In the rows, zero is written as 128.
Facts:
K10 | χ pudili | μ 678
K101 | χ drerel | μ 678
K109 | χ drerel | μ 774 | π K795, K83
K11 | χ flonis | μ 415
K114 | χ pudili | μ 678
K143 | χ drerel | μ 678 | π K309, K179
K144 | χ pudili | μ 693
K155 | χ luvin | μ 415
K17 | χ flonis | μ 305
K179 | χ drerel | μ 693
K189 | χ grebigin | μ 678
K196 | χ drerel | μ 415
K197 | χ grebigin | μ 678 | π K391, K713, K372, K17, K343
K201 | χ flonis | μ 678 | π K189, K513, K5, K572
K204 | χ luvin | μ 678
K208 | χ flonis | μ 998
K220 | χ drerel | μ 693
K224 | χ grebigin | μ 693 | π K11, K546, K340, K844, K204
K229 | χ drerel | μ 998 | π K609, K874, K220
K261 | χ pudili | μ 415 | π K481, K196, K547
K277 | χ grebigin | μ 415 | π K898, K411, K844, K144, K208, K609
K288 | χ suplom | μ 774 | π K795, K934, K384
K297 | χ drerel | μ 678
K3 | χ pudili | μ 678 | π K786
K308 | χ luvin | μ 415 | π K816
K309 | χ drerel | μ 415
K312 | χ pudili | μ 693 | π K889
K316 | χ pudili | μ 415 | π K934, K786, K685
K319 | χ pudili | μ 678
K324 | χ pudili | μ 774 | π K319, K372, K674
K340 | χ pudili | μ 774
K343 | χ pudili | μ 678
K349 | χ suplom | μ 305
K367 | χ pudili | μ 693 | π K297, K179, K759
K372 | χ grebigin | μ 678
K377 | χ pudili | μ 693 | π K381, K584
K381 | χ luvin | μ 998
K382 | χ luvin | μ 693
K384 | χ drerel | μ 774
K391 | χ pudili | μ 774
K395 | χ pudili | μ 305 | π K969
K399 | χ pudili | μ 678 | π K189, K609, K798
K411 | χ flonis | μ 678
K427 | χ luvin | μ 415 | π K885, K435, K457, K444, K10
K435 | χ luvin | μ 678
K444 | χ pudili | μ 693
K446 | χ pudili | μ 693
K455 | χ pudili | μ 305 | π K565, K384, K946, K478
K457 | χ grebigin | μ 305
K460 | χ drerel | μ 693
K465 | χ drerel | μ 415
K478 | χ luvin | μ 678
K48 | χ suplom | μ 678 | π K889, K925
K481 | χ drerel | μ 678
K484 | χ drerel | μ 415 | π K511, K644, K567
K499 | χ suplom | μ 678
K5 | χ plegal | μ 998
K511 | χ pudili | μ 305
K513 | χ drerel | μ 693
K517 | χ luvin | μ 678 | π K589, K567
K546 | χ suplom | μ 415
K547 | χ pudili | μ 678
K550 | χ pudili | μ 678
K565 | χ drerel | μ 693
K567 | χ drerel | μ 678
K572 | χ luvin | μ 998
K581 | χ pudili | μ 305
K584 | χ luvin | μ 693
K589 | χ drerel | μ 693
K599 | χ pudili | μ 693
K604 | χ suplom | μ 693 | π K114, K795, K599
K609 | χ luvin | μ 774
K613 | χ grebigin | μ 998
K634 | χ pudili | μ 415 | π K513, K816, K923, K457, K499, K478, K951
K636 | χ suplom | μ 678 | π K660, K707, K710
K644 | χ pudili | μ 678
K647 | χ drerel | μ 305 | π K550, K465, K457, K964, K17, K599
K660 | χ flonis | μ 774
K672 | χ drerel | μ 693 | π K947
K674 | χ drerel | μ 415
K685 | χ grebigin | μ 998
K690 | χ pudili | μ 415 | π K546, K795, K567, K925, K460
K693 | χ pudili | μ 998
K707 | χ suplom | μ 415
K710 | χ drerel | μ 678
K713 | χ pudili | μ 693
K72 | χ pudili | μ 998 | π K707, K460, K798
K727 | χ plegal | μ 998
K728 | χ pudili | μ 678 | π K979, K762, K685, K946
K733 | χ drerel | μ 678
K751 | χ pudili | μ 774 | π K969, K144, K391, K382, K10
K759 | χ suplom | μ 415
K762 | χ pudili | μ 678
K771 | χ pudili | μ 774
K786 | χ pudili | μ 774
K79 | χ pudili | μ 774 | π K925
K794 | χ plegal | μ 693 | π K155, K550, K319, K693, K589, K372, K349
K795 | χ luvin | μ 415
K798 | χ drerel | μ 693
K816 | χ drerel | μ 693
K825 | χ luvin | μ 678 | π K155, K372, K101, K759
K83 | χ luvin | μ 415
K833 | χ pudili | μ 305
K844 | χ luvin | μ 678
K874 | χ grebigin | μ 774
K885 | χ pudili | μ 415
K887 | χ suplom | μ 693 | π K816, K155, K795, K713
K889 | χ drerel | μ 693
K890 | χ drerel | μ 998 | π K889
K893 | χ suplom | μ 998 | π K885, K513, K979, K685, K208, K798
K898 | χ drerel | μ 693
K901 | χ suplom | μ 305
K923 | χ pudili | μ 693
K925 | χ pudili | μ 305
K934 | χ drerel | μ 305
K946 | χ luvin | μ 774
K947 | χ drerel | μ 693
K95 | χ pudili | μ 774 | π K833, K446
K951 | χ pudili | μ 678
K953 | χ pudili | μ 678 | π K727, K925, K674, K101
K955 | χ drerel | μ 678 | π K816, K925
K964 | χ pudili | μ 693
K965 | χ suplom | μ 415 | π K923, K144, K727
K969 | χ pudili | μ 693
K979 | χ pudili | μ 415
K995 | χ pudili | μ 305

Known rows:
K565: [154  86 146 145 112 140 127 132  96 124 149 119 142 129 133 141 161 108
 128 121 100 111 138 129 170 103 128 114 118  89 142 138 144 105 134 127
 103 136 120 159 134 117 113 148 134 133 130 138  89 127 139 105]
K925: [151  76 133 148 100 149 134 115  98 142 141 109 114 134 137 134 149 108
 121 134  78 104 134 138 153 103 133 133 108  84 123 127 145 114 144 144
 105 125 100 144 139 111 118 149 136 131 129 124 102 126 128 138]
K710: [147  68 175 170 122 126 111  94 101 111 139 115 135 161 178 118 196 119
 123 120  91 108 139 164 191  76 133 130  87  96 157  80 156 110 143 135
  92 100 139 142 172 121 110 113 123 141 116 127  89 113  99 124]
K229: [168 108 150 146 135 145 136 127 127 101 148 121 125 125 137 139 149 115
 152 124  98 116 141 136 194  94 137 121 119  95 132 108 125 109 134 141
 113 106 150 157 118 118  99 122 133 137 117 125  89 138 168 127]
K220: [154  91 156 150 121 137 125 129  97 117 152 120 142 132 142 134 166 110
 130 119  97 109 137 134 178 102 134 115 115  95 151 128 150 102 134 118
  99 125 123 162 132 120 113 144 132 131 126 141  83 128 140 101]
K547: [158  72 156 158 107 134 144 138  90 136 146  99 145 143 118 134 149 106
 130 129  79  98 137 140 159 110 143 116 118  93  91 112 137 100 123 140
 104 123 100 150 146 110 135 138 104 107 131  80 100 131 141 158]
K589: [152  69 138 140  99 141 123 122  98 134 143 116 137 135 124 147 163 108
 122 123 103 114 140 133 162  95 117 119 114  83 131 137 137 114 138 144
 106 146 119 151 153 113 112 142 135 138 131 129  98 121 124 117]
K794: [161  83 119 110 110 153 153 101 143 129 143 104  66 145 127 134 116 108
 147 144 102 104 144 141 156 105 123 114 114  85 108  90 114 114 153 167
 118  73 111 137 132 123 119 136 135 125 115 141 113 133 158 146]
K751: [166 102 131 143 122 155 146 121 125 122 144 112  99 123 132 136 129 112
 147 137  78 108 135 137 171 101 143 136 116  90 114 108 126 116 142 150
 116 103 125 148 112 112 106 133 138 131 121 114 100 139 166 151]
K3: [170 117 138 145 135 155 149 126 129 113 148 115 101 119 138 131 126 112
 153 136  75 107 135 135 179 105 152 133 119  95 121 101 130 111 140 137
 115  92 129 154  98 116 105 134 137 127 118 119  93 145 179 145]
K660: [155  59 173 146 126 126 113  84  90 110 139 112 118 174 190 129 195 118
 111 122  96 110 137 165 181  74 109 128  85  87 151  37 142 109 151 128
  99  78 130 142 168 129 112 106 124 130 112 149  88 119  86  90]
K179: [169  50 124 131  99 132 114 118 110 133 150 106 110 154  74 117 141 100
 177 118 140 117 132 136 149  84 125 114 103  91 147  84 145 141 150  93
  94 159 118 166 153 112 110 152 129 126 137  94  96 120 147 110]
K951: [152  88 138 148 107 148 135 122  96 139 146 111 118 132 139 130 147 107
 124 132  78 102 131 135 156 110 141 130 112  89 132 128 151 108 142 128
 101 122  97 151 127 114 120 155 136 126 129 129  94 129 137 127]
K979: [152  93 143 151 113 147 135 123  96 133 148 112 118 132 144 126 148 108
 127 131  77 101 131 135 160 111 145 131 111  92 138 124 155 106 141 122
 100 116  99 154 121 116 120 155 135 124 128 132  91 131 141 123]
K584: [168  29  73 132  93 141 112  93  65 101 135 138 157 145 181 154 143 113
 107 134 119 111 109 176 141  85 130 138 108  68 191 129  84 139 142 102
  88  63 115 141  85 134 106 144 194 164 127 220  84 113 122  73]
K964: [151  81 133 146 100 148 134 120  94 143 145 109 117 132 132 133 146 106
 121 133  81 103 132 133 151 108 136 131 111  85 128 133 149 111 143 134
 103 129  94 149 132 112 120 157 136 127 132 126  99 127 133 130]
K599: [151  80 134 146 101 149 135 120  95 142 144 109 117 132 135 133 146 107
 122 133  80 103 133 135 152 107 136 132 111  87 129 131 148 110 143 134
 103 126  96 148 133 113 119 155 136 127 131 128  98 127 134 130]

Rows:
No name comes twice in this set of rows, the named rows included.
[163  80 130 133 109 152 135 112 131 120 133 116 119 126 128 162 152 116
 132 131  95 122 147 139 180  80 109 131 115  78  97 120 102 124 138 194
 127 128 151 135 150 108  95 108 136 151 121 112 112 129 139 156] | K890
[151  74 151 150 109 137 122 118  98 125 144 117 139 139 142 139 171 111
 123 121  98 112 140 139 173  93 124 122 108  88 139 125 144 110 138 139
 102 130 126 150 151 116 112 136 130 138 126 131  93 121 123 115] | K460
[167  91 136 136 120 148 136 122 129 113 142 117 121 125 124 151 146 114
 145 127 100 120 143 136 183  87 122 125 119  85 114 114 113 119 137 165
 120 122 150 148 132 112  98 119 135 143 122 115 101 134 157 140] | K955
[150  69 140 142  99 141 123 119  97 133 142 116 139 135 131 147 167 109
 119 124  99 114 141 135 165  93 117 120 112  83 129 136 137 113 137 150
 107 143 121 148 155 113 112 139 134 140 130 130  99 120 120 119] | K567
[153  78 141 141 105 141 125 126  99 129 146 117 138 132 128 145 162 108
 126 122 102 113 139 132 168  98 122 118 116  85 133 136 140 111 136 138
 106 141 121 154 145 115 112 143 134 136 131 131  95 124 132 113] | K816
[169  54  68 161 100 154 133  91 113  96 136 141 124 123 173 137 108 117
 141 139  99 107 116 175 159  91 161 144 107  78 167 144  84 143 145 133
  92  36 129 129  74 129  97 141 201 163 112 182  99 117 170 141] | K377
[166  85 140 117 121 142 125 123  79 122 145 110 134 144 145 149 165 108
 113 132  96 111 128 138 157  96 117 128 117  81 143  91 129 108 138 111
 110 124 112 161 119 120 114 137 129 130 135 158  82 137 122  79] | K946
[155  69 137 139 100 140 123 124  99 132 145 115 134 136 119 143 159 107
 130 122 106 114 140 132 162  94 119 118 113  84 132 132 138 116 139 136
 105 146 119 154 148 113 112 145 134 136 132 125  97 122 131 115] | K101
[186  64 117 127 115 138 123 117 142 115 148 107  89 150  65 118 121 104
 205 122 142 123 135 139 164  74 128 121 105  93 133  56 120 152 152 109
 106 141 146 164 140 110  96 129 129 130 129  75 100 130 180 135] | K143
[149  63 136 138  93 144 125 115 100 136 137 115 138 134 132 155 168 111
 112 126  97 116 143 137 164  90 108 124 112  78 117 140 129 116 138 170
 112 146 124 140 162 110 109 132 135 146 130 127 106 119 113 130] | K889
[166 107 142 151 131 152 145 117 126 115 144 113 101 128 145 129 135 114
 149 135  75 107 135 141 179 100 149 136 113  95 121  97 131 113 143 143
 113  91 129 148 112 115 106 129 134 130 116 117  95 140 165 150] | K399
[152  83 153 150 115 137 124 123  98 121 147 118 142 136 141 136 169 111
 126 120  97 111 139 137 177  97 129 118 111  91 144 125 147 106 136 129
 101 127 124 156 141 118 113 139 132 135 126 135  88 124 130 108] | K798

Now the same elements, written a new way:
Known rows:
K391: [128 111 122 137 126 104 120 134 153 131 151 115 107]
K771: [118 108 120 139 120 115 124 136 159 135 135 140  91]
K446: [116 109 121 137 122 116 123 135 157 130 139 137  89]
K367: [138 127 149 114 112 116 134 119  75  73 144 153 124]
K309: [118 134 106 138 142 133 133 140 171 163 106 100 139]
K969: [123 114 117 138 119  98 112 119 139 134 143 108 106]
K395: [137 122 140 120  97 110 131  96  52  80 139 137 127]
K324: [154 144 153 111 133 101 131 136  99  67 177 144 144]
K513: [129 123 116 144 117 142 110 130 156 144  72 108 128]
K887: [211 128 145 119 161 132 185 161  24  85 135  75 195]
K816: [186  92 154 167 133 110 115 153 122  90  88  55 185]
K312: [ 76  86 188  90  78 162 151 109  28  90 168 146 141]
K934: [105 118 100 135 142 179 161 169 178 165  68 152  98]
K794: [192 169 132  86 168 116 159 178  88  95 148  71 201]
K672: [129 147 127 121 121 137 144 112  70 112  99 121 161]
K381: [119 124 145 128 137 145 115 123 166 147 133 116 136]
K114: [113 102 106 139 129 124 151 144 147 143 135 140  91]

Rows:
No name comes twice in this set of rows, the named rows included.
[161 135 110 108 158 156 208 146  29 130 126 115 161] | K604
[122 107 122 135 114 107 114 127 144 129 140 122  97] | K10
[158 155 178 107 150 134 133 134 101  81 177 113 189] | K825
[107 150  93 131 166 119 141 148 179 174 119  99 145] | K589
[173 146 146 113 167 114 100 174 185 134 220 101 156] | K372
[142 116 143 123  94 182  92 156 186 131 122 202  74] | K685
[113 133 136 135 132 135 106 108 161 155 132 114 136] | K844
[115  96 129 126 104 177 125 173 198 116  90 226  35] | K786
[129 113 148 115  86 166 137 135  95  67  99 222  70] | K3
[112 138 134 142 118 122  92  84 148 153 126 109 133] | K609
[110 117  90 139 141 160 161 160 161 168  82 120 120] | K384
[102 155 192  79 132 134 117 105  59 101 167 131 201] | K48

